Below is a small trained network, with its code and all its weights. Each question gives an input and a target symbol and asks what happens when units are switched off, that is, made to give their printed mean instead of their output.

import numpy as np


def w(rows, s, z=0):
    codes = np.array(rows[::2]) - 128.0
    scale = np.full(codes.shape[1], s)
    scale[-1] = z or s
    return codes * scale


def f(y):
    return np.maximum(y, 0)


def softmax(a):
    e = np.exp(a - a.max(-1, keepdims=True))
    return e / e.sum(-1, keepdims=True)


def log_softmax(a):
    a = a - a.max(-1, keepdims=True)
    return a - np.log(np.exp(a).sum(-1, keepdims=True))


def net(x, mask):
    ids = ['βγδεημξσψ'.index(c) for c in x.split()]
    T = len(ids)
    res = E[ids] + P[:T]
    u = 0
    for l in range(2):
        q, k, v = (res @ M[l].T for M in (Q, K, V))
        z = softmax(np.where(np.tri(T) > 0, q @ k.T / 2**0.5, -1e9)) @ v
        res = res + np.where(mask[u], z, O[l][:, -1]) @ O[l][:, :-1]
        u += 1
        y = f(res @ A[l][:, :-1].T + A[l][:, -1])
        res = res + np.where(mask[u : u + 16], y, B[l][:, -1]) @ B[l][:, :-1]
        u += 16
    return log_softmax(res[-1] @ U[:, :-1].T + U[:, -1])


Q, K, V, O, A, B = {}, {}, {}, {}, {}, {}
E = w([
[63,156,160,114,162,72,85,109,81,175],'β',
[55,89,146,99,103,131,49,122,162,54],'γ',
[25,127,87,62,89,156,106,140,140,196],'δ',
[167,90,91,147,166,119,134,72,170,95],'ε',
[112,146,88,173,51,151,141,87,168,135],'η',
[161,46,94,101,253,184,168,211,152,69],'μ',
[119,176,115,164,156,125,140,152,62,27],'ξ',
[165,188,173,79,40,112,81,122,137,155],'σ',
[110,239,134,161,130,166,117,146,160,110],'ψ',
],0.02)
P = w([
[86,134,157,180,245,198,114,160,179,120],'0',
[148,172,171,97,182,131,156,28,128,153],'1',
[162,159,164,168,173,145,82,50,78,171],'2',
[91,110,149,155,141,182,122,178,168,112],'3',
[169,176,137,45,148,112,172,65,145,130],'4',
[180,140,129,145,141,157,62,58,63,167],'5',
[104,72,142,146,88,174,150,182,178,100],'6',
[190,155,129,42,118,110,179,70,155,118],'7',
[190,126,108,140,128,187,34,48,66,162],'8',
[68,88,152,133,26,107,137,181,164,50],'9',
[186,179,115,40,128,73,137,95,148,105],'10',
],0.011)
Q[0] = w([
[194,36,170,157,118,147,156,254,98,152],'0.h0',
[169,100,96,212,50,104,61,149,92,131],'0.h0',
],0.0083)
K[0] = w([
[113,168,165,98,231,196,114,104,195,195],'0.h0',
[100,255,164,126,162,139,120,108,117,143],'0.h0',
],0.0087)
V[0] = w([
[133,192,19,165,58,92,134,184,52,135],'0.h0',
[250,83,50,2,250,142,194,237,35,62],'0.h0',
],0.0039)
O[0] = w([
[55,178,170,154,228,254,217,60,113,220,48],'0.h0',
[114,124,131,109,205,199,106,118,143,88,252],'0.h0',
],0.0077,0.0014)
A[0] = w([
[129,125,93,161,144,167,73,132,101,92,53],'0.n0',
[137,83,129,76,188,121,101,237,196,150,171],'0.n1',
[94,127,126,43,111,103,39,120,49,70,168],'0.n2',
[129,91,132,171,159,84,148,151,30,162,90],'0.n3',
[61,108,151,128,113,43,168,125,145,65,102],'0.n4',
[180,116,94,157,80,108,113,139,51,78,137],'0.n5',
[65,94,133,229,93,155,119,109,140,186,67],'0.n6',
[58,125,116,174,168,165,97,247,106,122,124],'0.n7',
[163,153,109,56,155,99,89,104,188,101,114],'0.n8',
[161,178,109,103,97,142,123,140,52,189,78],'0.n9',
[235,183,175,104,141,147,65,104,80,104,86],'0.n10',
[88,123,86,73,148,180,136,114,125,178,22],'0.n11',
[225,149,148,125,180,87,142,82,96,119,115],'0.n12',
[129,69,170,130,125,182,109,69,91,254,107],'0.n13',
[111,239,76,158,128,160,145,137,118,165,170],'0.n14',
[168,193,167,158,129,143,99,92,77,185,1],'0.n15',
],0.009,0.0051)
B[0] = w([
[194,126,173,131,97,132,132,82,80,142,183],'0.n0',
[2,123,219,124,78,165,156,94,113,146,208],'0.n1',
[140,27,132,176,164,144,188,109,120,109,255],'0.n2',
[118,130,153,158,74,78,30,30,132,182,151],'0.n3',
[194,59,157,83,142,156,80,71,197,142,173],'0.n4',
[145,156,188,31,169,125,110,108,108,72,185],'0.n5',
[151,121,75,91,170,132,81,198,121,26,161],'0.n6',
[89,165,151,112,52,60,36,46,203,109,215],'0.n7',
[140,93,68,177,69,138,160,231,27,133,206],'0.n8',
[189,141,131,124,70,128,125,40,190,2,161],'0.n9',
[118,77,113,51,156,101,102,235,116,178,217],'0.n10',
[108,194,133,75,160,77,114,182,39,74,152],'0.n11',
[133,115,32,72,173,69,200,121,130,197,207],'0.n12',
[163,184,60,108,171,34,52,85,162,86,175],'0.n13',
[128,114,133,73,50,192,187,117,142,103,220],'0.n14',
[107,166,131,60,74,162,41,157,5,164,166],'0.n15',
],0.007,0.0085)
Q[1] = w([
[130,96,67,115,96,206,142,165,185,129],'1.h0',
[92,139,130,133,93,137,182,115,110,254],'1.h0',
],0.0074)
K[1] = w([
[133,128,175,74,105,114,229,36,248,140],'1.h0',
[86,207,191,204,95,1,190,206,136,127],'1.h0',
],0.0042)
V[1] = w([
[113,116,99,106,159,140,116,41,187,166],'1.h0',
[109,154,181,123,79,26,253,77,79,88],'1.h0',
],0.0041)
O[1] = w([
[126,119,162,199,124,95,110,108,43,107,252],'1.h0',
[131,105,136,109,252,80,72,71,143,90,235],'1.h0',
],0.012,0.0013)
A[1] = w([
[147,149,125,124,49,146,64,114,131,123,151],'1.n0',
[131,151,135,188,86,132,171,179,148,41,130],'1.n1',
[179,142,189,74,62,153,155,200,165,186,62],'1.n2',
[144,197,142,77,87,83,113,55,173,160,159],'1.n3',
[70,171,162,150,107,184,199,185,198,125,101],'1.n4',
[81,190,131,125,49,156,137,180,88,88,111],'1.n5',
[118,63,194,114,90,164,84,192,210,128,84],'1.n6',
[31,166,171,86,155,78,137,112,192,199,55],'1.n7',
[82,68,120,111,160,155,125,239,60,208,49],'1.n8',
[183,199,97,203,110,148,118,106,142,135,56],'1.n9',
[74,83,175,91,81,158,79,96,129,88,99],'1.n10',
[64,175,156,105,39,168,144,191,176,104,112],'1.n11',
[139,113,120,150,168,134,222,106,155,47,113],'1.n12',
[126,119,193,254,65,107,71,89,160,102,66],'1.n13',
[189,32,130,193,121,105,56,126,65,96,129],'1.n14',
[156,116,85,147,117,243,166,168,160,151,3],'1.n15',
],0.0085,0.0058)
B[1] = w([
[82,127,157,141,155,135,170,164,180,187,197],'1.n0',
[144,52,88,67,126,94,144,116,103,174,159],'1.n1',
[152,70,121,126,136,141,55,135,174,78,149],'1.n2',
[88,146,166,160,70,201,145,103,204,116,198],'1.n3',
[134,96,44,119,39,136,118,58,162,33,152],'1.n4',
[181,62,158,163,137,144,160,149,93,178,177],'1.n5',
[170,234,210,85,142,132,201,134,87,83,190],'1.n6',
[145,92,139,69,60,211,50,64,44,141,156],'1.n7',
[51,215,117,89,114,91,145,107,197,182,150],'1.n8',
[74,175,85,94,79,117,231,69,122,157,135],'1.n9',
[118,129,79,166,158,37,122,100,158,165,246],'1.n10',
[129,175,109,205,204,97,90,140,58,166,191],'1.n11',
[153,171,194,161,34,69,54,132,101,142,175],'1.n12',
[138,95,133,2,140,124,152,113,149,147,183],'1.n13',
[51,166,109,164,101,136,159,194,79,141,208],'1.n14',
[125,171,101,12,238,21,134,162,96,138,133],'1.n15',
],0.0075,0.014)
U = w([
[140,186,134,175,79,83,83,150,82,158,5],'β',
[99,2,150,213,102,162,152,173,105,73,253],'γ',
[106,130,98,156,155,89,59,151,199,5,170],'δ',
[183,80,49,130,170,72,159,128,129,210,123],'ε',
[157,176,126,140,68,173,210,93,121,157,79],'η',
[89,148,129,77,185,141,192,191,139,147,60],'μ',
[184,182,158,44,145,196,152,112,20,79,125],'ξ',
[143,53,131,49,81,163,111,153,126,167,72],'σ',
[177,157,207,168,166,156,145,179,125,192,204],'ψ',
],0.0077,0.0056)

Each question gives the input, a string of symbols that net reads in full, and the target symbol t.
The units are the heads (2 rows each of Q, K, V and O) and the neurons (one row each of A and B). Each row of codes is followed by its name. A weight is (code - 128) times the scale printed after its matrix; where a second scale follows, it is the last column's (O, A, B and U).
mask holds one flag per unit, layer by layer, with each layer's heads first. A switched-off unit (its flag False) gives its mean, the last column of its rows in O or B, instead of its output. The means were averaged over made-up inputs and are rounded, as every weight is.
A unit's drop is (log p(t) with every unit on - log p(t) with that unit switched off) / (log p(t) with every unit on - log p(t) with every unit switched off).
The circuit of an input: a set's keep is (log p(t) with only the set's units on - log p(t) with every unit switched off) / (log p(t) with every unit on - log p(t) with every unit switched off). Starting from the 12 units with the biggest drops (on a tie, the unit counted first), units are removed one at a time, each time the one whose removal leaves the highest keep (on an exact tie, the one counted first), for as long as the keep stays at least 0.8.
units of the circuit, in order: the units of the circuit, biggest drop first
unit that matters most: the unit with the biggest drop
top k neurons: the k neurons with the biggest drops, biggest first
top k neurons in layer l: the k neurons of layer l with the biggest drops, biggest first
input ε ξ μ, target μ: units of the circuit, in order -> 0.h0, 1.n8, 0.n10, 0.n1
input ξ μ β δ μ ξ μ η β ε ψ, target ε: unit that matters most -> 0.n8
input β ε ξ ξ ε β ψ, target η: units of the circuit, in order -> 0.n7, 0.n10, 1.n3, 0.n14
input δ δ δ ε β β ε ε ψ μ β, target μ: top 2 neurons in layer 1 -> 1.n8, 1.n10
input δ η δ β ε ξ η β, target η: units of the circuit, in order -> 0.h0, 1.n3, 0.n9
input δ β η ε μ ε μ δ, target μ: units of the circuit, in order -> 1.n8, 0.n7, 0.n11
input η ξ η β ε σ σ ξ ξ μ γ, target γ: units of the circuit, in order -> 0.n2, 0.n8
input β β ξ μ δ, target μ: units of the circuit, in order -> 1.n8, 0.n11, 0.n7
input η β ε β ξ ξ η μ ξ σ γ, target γ: top 3 neurons -> 0.n2, 0.n8, 0.n7
input η ψ ε η η η ξ δ δ η, target δ: top 2 neurons -> 0.n11, 0.n4
input σ η ψ, target ψ: top 4 neurons -> 0.n15, 1.n5, 1.n11, 1.n0
input μ ξ γ η, target ε: top 2 neurons in layer 1 -> 1.n1, 1.n15
input δ η σ, target σ: units of the circuit, in order -> 0.n10, 1.n2
input μ μ β μ ε δ, target δ: unit that matters most -> 0.n1
input ψ ξ η δ ε ε ξ ψ ξ σ, target ψ: top 2 neurons -> 1.n6, 0.n12
input ξ γ η ε ξ ξ ε δ, target ε: top 3 neurons in layer 0 -> 0.n8, 0.n7, 0.n2
input β η ξ η, target δ: top 2 neurons -> 0.n6, 0.n8
input σ σ δ σ σ ψ, target ψ: top 2 neurons -> 0.n15, 1.n11
input γ σ ψ ξ ε ε ξ β, target ξ: top 3 neurons -> 1.n10, 1.n7, 1.n0
input σ γ ε β γ ψ ε σ ξ ξ, target δ: unit that matters most -> 0.n5
input ψ σ ε ξ μ ξ ξ δ, target ξ: top 2 neurons -> 0.n11, 1.n7
input ξ ε ξ μ ε ξ β, target σ: top 3 neurons -> 1.n7, 1.n13, 0.n7
input ε σ σ ε β β β, target σ: top 2 neurons in layer 0 -> 0.n8, 0.n3
input ε ξ η γ β, target γ: top 3 neurons -> 0.n2, 1.n10, 0.n9
input ξ η σ ε δ μ η β, target η: top 3 neurons -> 1.n3, 0.n10, 0.n9
input η ξ ε ε δ, target ε: top 3 neurons in layer 1 -> 1.n3, 1.n6, 1.n14
input η ξ δ, target δ: unit that matters most -> 0.n13
input ξ ξ δ ε ξ σ, target σ: top 3 neurons in layer 0 -> 0.n10, 0.n15, 0.n9
input δ ξ η ξ β ξ ξ μ ξ ψ ψ, target ξ: top 3 neurons in layer 0 -> 0.n7, 0.n14, 0.n1
input σ ξ μ δ σ ε δ μ ξ η, target ε: top 2 neurons in layer 1 -> 1.n1, 1.n11
